Here is a tiny trained network, its code and every weight. The questions are about switching its units off for an input and a class, where a switched-off unit gives its printed mean instead of its output.

import numpy as np


def w(rows, s, z=0):
    codes = np.array(rows[::2]) - 128.0
    scale = np.full(codes.shape[1], s)
    scale[-1] = z or s
    return codes * scale


def f(y):
    return np.maximum(y, 0)


def log_softmax(a):
    a = a - a.max(-1, keepdims=True)
    return a - np.log(np.exp(a).sum(-1, keepdims=True))


def net(x, mask):
    res = np.array(x, float).reshape(1, 6) / 4 @ E
    y = f(res @ A[0][:, :-1].T + A[0][:, -1])
    res = res + np.where(mask, y, B[0][:, -1]) @ B[0][:, :-1]
    return log_softmax(res[-1] @ U[:, :-1].T + U[:, -1])


A, B = {}, {}
E = w([
[121,113,113,200,143],'x0',
[106,237,133,214,189],'x1',
[245,157,190,175,78],'x2',
[98,210,100,97,1],'x3',
[14,100,159,184,40],'x4',
[114,130,249,119,132],'x5',
],0.0063)
A[0] = w([
[153,150,102,166,65,115],'neuron 1',
[135,238,105,95,88,134],'neuron 2',
[128,84,130,116,5,101],'neuron 3',
[187,90,170,164,155,5],'neuron 4',
[69,157,157,185,103,115],'neuron 5',
[131,31,147,104,101,146],'neuron 6',
[126,161,142,104,133,100],'neuron 7',
[121,72,133,119,147,140],'neuron 8',
[118,199,130,47,170,56],'neuron 9',
[127,130,131,129,39,153],'neuron 10',
[41,163,141,200,107,69],'neuron 11',
[115,106,106,122,210,60],'neuron 12',
[172,84,146,189,151,120],'neuron 13',
[93,92,153,103,140,199],'neuron 14',
[96,157,123,115,150,23],'neuron 15',
[177,147,9,176,160,106],'neuron 16',
[51,142,173,200,115,44],'neuron 17',
[182,109,224,137,132,27],'neuron 18',
],0.014,0.003)
B[0] = w([
[150,150,132,165,75,190],'neuron 1',
[61,87,192,194,64,229],'neuron 2',
[141,107,42,107,48,240],'neuron 3',
[121,192,176,64,119,210],'neuron 4',
[122,160,61,149,170,219],'neuron 5',
[107,119,68,57,104,222],'neuron 6',
[93,119,142,145,115,148],'neuron 7',
[108,89,110,98,133,188],'neuron 8',
[59,77,219,147,133,187],'neuron 9',
[126,109,81,148,64,213],'neuron 10',
[144,163,63,187,190,233],'neuron 11',
[112,57,150,116,173,216],'neuron 12',
[146,186,155,58,154,222],'neuron 13',
[96,85,95,114,156,196],'neuron 14',
[137,121,150,147,167,147],'neuron 15',
[252,85,168,139,161,255],'neuron 16',
[110,159,83,158,203,226],'neuron 17',
[92,236,171,98,91,222],'neuron 18',
],0.025,0.0073)
U = w([
[255,72,175,132,195,157],'0',
[123,109,62,108,89,114],'1',
[97,107,191,205,134,138],'2',
[162,144,114,219,62,148],'3',
[138,212,182,71,166,127],'4',
[124,191,89,218,239,130],'5',
[116,63,124,81,202,177],'6',
[159,144,127,159,159,1],'7',
],0.0063,0.0058)

Each question gives the input, the list of numbers given to net, and the class t.
The units are the neurons (one row each of A and B). Each row of codes is followed by its name. A weight is (code - 128) times the scale printed after its matrix; where a second scale follows, it is the last column's (A, B and U).
mask holds one flag per neuron, in row order. A switched-off neuron (its flag False) gives its mean, the last column of its row in B, instead of its output. The means were averaged over made-up inputs and are rounded, as every weight is.
A unit's drop is (log p(t) with every unit on - log p(t) with that unit switched off) / (log p(t) with every unit on - log p(t) with every unit switched off).
The circuit of an input: a set's keep is (log p(t) with only the set's units on - log p(t) with every unit switched off) / (log p(t) with every unit on - log p(t) with every unit switched off). Starting from the 12 units with the biggest drops (on a tie, the unit counted first), units are removed one at a time, each time the one whose removal leaves the highest keep (on an exact tie, the one counted first), for as long as the keep stays at least 0.8.
circuit, biggest first: the units of the circuit, biggest drop first
unit that matters most: the unit with the biggest drop
top k neurons: the k neurons with the biggest drops, biggest first
drop when u is switched off: that unit's drop, to one decimal
input [-7,4,0,4,4,2], class 5: unit that matters most	neuron 11
input [-4,7,4,8,0,0], class 3: top 2 neurons	(neuron 1; neuron 10)
input [-5,-2,6,-1,4,6], class 1: top 2 neurons	(neuron 3; neuron 10)
input [-3,-5,8,5,-4,2], class 3: circuit, biggest first	(neuron 2; neuron 1)
input [3,-3,-2,0,-4,2], class 6: top 2 neurons	(neuron 16; neuron 3)
input [-7,-1,1,4,-3,4], class 2: circuit, biggest first	(neuron 9; neuron 2)
input [-2,5,4,2,3,-8], class 3: top 2 neurons	(neuron 2; neuron 1)
input [5,-3,-2,4,2,7], class 1: top 2 neurons	(neuron 3; neuron 10)
input [-7,-7,1,0,-5,-8], class 0: top 2 neurons	(neuron 16; neuron 18)
input [-1,4,7,-1,-3,-2], class 4: top 2 neurons	(neuron 18; neuron 4)
input [5,6,5,-7,-5,-2], class 4: top 2 neurons	(neuron 4; neuron 13)
input [-3,5,2,6,6,4], class 5: top 2 neurons	(neuron 17; neuron 11)
input [-4,-2,7,6,2,-2], class 3: top 2 neurons	(neuron 2; neuron 1)
input [5,6,5,1,-7,0], class 0: circuit, biggest first	(neuron 16)
input [-3,-3,6,3,4,-7], class 3: top 2 neurons	(neuron 1; neuron 2)
input [-6,2,-5,-1,-4,5], class 2: top 2 neurons	(neuron 9; neuron 6)
input [-5,-1,-4,6,5,-5], class 3: top 3 neurons	(neuron 2; neuron 6; neuron 1)
input [-5,-8,5,-5,1,3], class 1: top 2 neurons	(neuron 6; neuron 3)
input [2,-7,-7,-2,8,8], class 1: top 2 neurons	(neuron 3; neuron 6)
input [7,-5,5,5,0,-7], class 3: circuit, biggest first	(neuron 1)
input [-8,8,-5,4,5,-6], class 5: drop when neuron 11 is switched off	0.7
input [-2,-8,-8,-2,8,4], class 1: drop when neuron 3 is switched off	0.1
input [-1,2,5,-2,-2,-7], class 0: drop when neuron 16 is switched off	0.1
input [4,1,-5,2,4,-1], class 5: drop when neuron 5 is switched off	0.0
